grid =
[[-0.034  0.075 -0.009 -0.074  0.077 -0.070  0.031 -0.013 -0.025  0.017
   0.026 -0.041 -0.096 -0.096  0.123]
 [-0.070 -0.175  0.194  0.008  0.065 -0.183  0.263 -0.013 -0.090 -0.102
  -0.255 -0.022 -0.203 -0.203  0.003]
 [-0.005 -0.027  0.001  0.068 -0.059  0.060  0.196 -0.023 -0.132 -0.040
   0.043 -0.028  0.049  0.049 -0.148]
 [-0.010 -0.121 -0.078  0.147 -0.148 -0.005 -0.093  0.076 -0.087 -0.059
  -0.091 -0.102 -0.134 -0.134 -0.102]
 [-0.071  0.087  0.043 -0.108 -0.020 -0.046 -0.144 -0.004 -0.156 -0.219
  -0.042  0.011  0.046  0.046  0.044]]
The entry just left of -0.121: -0.010
Report the entry just left of the smallest entry.
Answer: -0.102
Report the median entry.
Answer: -0.027
Report the entry at the centre.
Answer: -0.023
The entry just left of -0.108 -> 0.043
Report the entry just right of the largest entry.
Answer: -0.013

array([  3, -15,  35,  19,  11,  36,  41, -27,   2,  31, -15, -22,  38])
The 3rd entry from the right is -15
The largest entry is 41
The second entry from the left -> -15
What is the 1st entry from the left?
A: 3
The 3rd entry from the left: 35
What is the entry just left of 41?
A: 36
What is the entry just left of 31?
A: 2

Read these off the array that follows.
1) Report the entry at the centre.
2) Report the 2nd smallest entry.
3) Report the maximum.
array([[ 15, -44, -21,   4, -49,  20,  -1,  -6,  18, -27, -26, -17,  19,
        -23, -19],
       [-25,   4,  25,  24,   1, -20,  30, -38, -13,  25,  25, -21, -17,
         22,  23],
       [ 14,  20, -14,  29,  13,  16,  25, -23,  12, -17, -17, -22,  16,
        -18, -13],
       [ -4, -56,  -5,   5, -53, -30,   3,   8,  -2,  11,  -5,  10,   4,
         -5,  -6],
       [-19, -48,   5,  12, -39,  -7,  22, -25, -12,  24,  14, -25,  -8,
         14,  10],
       [-11,   7, -11,   2,   5,   7,  -5,   8,  -3,  -9,  -2, -10,   4,
          3,   3],
       [ 12, -49, -14,   4, -37,  -3,  -4,   5,   7, -15, -16,  -3,   1,
        -20, -26],
       [-31,  -8,  25,   7, -17, -16,   8, -11, -16,  26,  36,  -2, -17,
         38,  44],
       [-24,  11,  21,  -7,  10, -17,  -8,   0, -25,  25,  30,   4, -20,
         25,  19]])
1) -25
2) -53
3) 44

a = -21	12	-23	-8	8	23	-20	-4	55	23	-15	6	4	-25	50	4
The entry just right of the smallest entry?
Answer: 50
The entry just left of -4: -20
The entry just left of the largest entry?
Answer: -4
